Below are the code and all the weights of a small trained network. Each question names an input and a class and asks about switching units off, where a switched-off unit gives its printed mean instead of its output.

import numpy as np


def w(rows, s, z=0):
    codes = np.array(rows[::2]) - 128.0
    scale = np.full(codes.shape[1], s)
    scale[-1] = z or s
    return codes * scale


def f(y):
    return y / 2 * (1 + np.tanh(0.7978845608 * (y + 0.044715 * y**3)))


def log_softmax(a):
    a = a - a.max(-1, keepdims=True)
    return a - np.log(np.exp(a).sum(-1, keepdims=True))


def net(x, mask):
    res = np.array(x, float).reshape(1, 6) / 4 @ E
    y = f(res @ A[0][:, :-1].T + A[0][:, -1])
    res = res + np.where(mask, y, B[0][:, -1]) @ B[0][:, :-1]
    return log_softmax(res[-1] @ U[:, :-1].T + U[:, -1])


A, B = {}, {}
E = w([
[220,155,175,48,103,195],'x0',
[199,167,254,134,179,84],'x1',
[173,104,148,64,33,90],'x2',
[57,58,170,112,121,147],'x3',
[170,210,94,199,130,70],'x4',
[195,43,131,204,212,82],'x5',
],0.0065)
A[0] = w([
[53,183,88,121,100,122,167],'n0',
[156,129,203,75,108,155,195],'n1',
[207,196,125,150,135,92,183],'n2',
[181,104,128,179,254,164,234],'n3',
[114,118,93,91,73,141,120],'n4',
[96,73,143,172,156,107,255],'n5',
[142,129,216,45,77,164,204],'n6',
[85,145,79,104,77,154,161],'n7',
[160,169,208,86,129,159,175],'n8',
[20,180,111,167,135,125,175],'n9',
[112,111,95,81,70,144,145],'n10',
],0.01,0.0051)
B[0] = w([
[157,72,42,98,172,203,192],'n0',
[55,84,74,111,65,78,220],'n1',
[204,232,23,234,110,81,226],'n2',
[134,118,33,192,232,145,255],'n3',
[156,129,115,95,81,172,162],'n4',
[53,59,2,144,180,42,207],'n5',
[84,80,88,88,53,97,249],'n6',
[153,99,23,56,114,213,187],'n7',
[78,145,87,157,39,30,221],'n8',
[120,45,42,100,208,174,202],'n9',
[160,137,68,62,50,173,176],'n10',
],0.0067,0.0085)
U = w([
[132,163,212,121,148,146,20],'0',
[130,177,216,122,158,170,4],'1',
[207,247,115,200,159,110,149],'2',
[127,166,202,116,150,147,41],'3',
[139,125,108,77,86,230,111],'4',
[79,126,125,125,57,23,215],'5',
[92,67,101,132,255,151,202],'6',
[146,155,227,121,155,165,11],'7',
],0.0085,0.0032)

Each question gives the input, the list of numbers given to net, and the class t.
The units are the neurons (one row each of A and B). Each row of codes is followed by its name. A weight is (code - 128) times the scale printed after its matrix; where a second scale follows, it is the last column's (A, B and U).
mask holds one flag per neuron, in row order. A switched-off neuron (its flag False) gives its mean, the last column of its row in B, instead of its output. The means were averaged over made-up inputs and are rounded, as every weight is.
A unit's drop is (log p(t) with every unit on - log p(t) with that unit switched off) / (log p(t) with every unit on - log p(t) with every unit switched off).
The circuit of an input: a set's keep is (log p(t) with only the set's units on - log p(t) with every unit switched off) / (log p(t) with every unit on - log p(t) with every unit switched off). Starting from all 11 units, units are removed one at a time, each time the one whose removal leaves the highest keep (on an exact tie, the one counted first), for as long as the keep stays at least 0.8.
units of the circuit, in order: the units of the circuit, biggest drop first
unit that matters most: the unit with the biggest drop
top k neurons: the k neurons with the biggest drops, biggest first
drop of u: that unit's drop, to one decimal
input [6,1,0,-3,1,8], class 2: units of the circuit, in order : [n2]
input [5,5,-4,-7,-3,-2], class 5: top 2 neurons : [n8, n1]
input [2,4,-5,2,-6,-7], class 5: units of the circuit, in order : [n8, n6]
input [4,7,-1,-7,-1,-4], class 5: top 3 neurons : [n8, n1, n6]
input [-2,-7,2,0,6,2], class 6: units of the circuit, in order : [n8, n9]
input [-8,-7,4,-8,4,4], class 6: units of the circuit, in order : [n9, n8]
input [-5,0,1,-8,1,-6], class 4: top 2 neurons : [n3, n0]
input [6,4,-5,3,2,4], class 2: units of the circuit, in order : [n9, n2]
input [4,5,2,-4,6,-8], class 5: top 4 neurons : [n8, n6, n1, n3]
input [-8,4,8,4,6,8], class 6: top 2 neurons : [n5, n8]
input [-3,-4,2,-1,6,3], class 2: top 2 neurons : [n6, n1]
input [-3,-1,1,2,7,-7], class 4: top 3 neurons : [n3, n5, n7]
input [2,-7,0,6,-2,2], class 4: top 2 neurons : [n3, n10]
input [-6,-6,-5,-1,7,-5], class 6: units of the circuit, in order : [n9]
input [-3,-1,1,7,0,-5], class 4: top 4 neurons : [n3, n10, n7, n4]
input [8,-1,-4,-3,-6,1], class 5: drop of n8 : 0.2
input [7,-2,1,3,-8,-2], class 5: drop of n4 : -0.1
input [-5,5,-1,4,5,-5], class 6: drop of n9 : 0.4
input [4,-6,1,-7,0,4], class 2: drop of n10 : 0.0
input [-7,-5,4,-6,4,-2], class 4: unit that matters most : n3
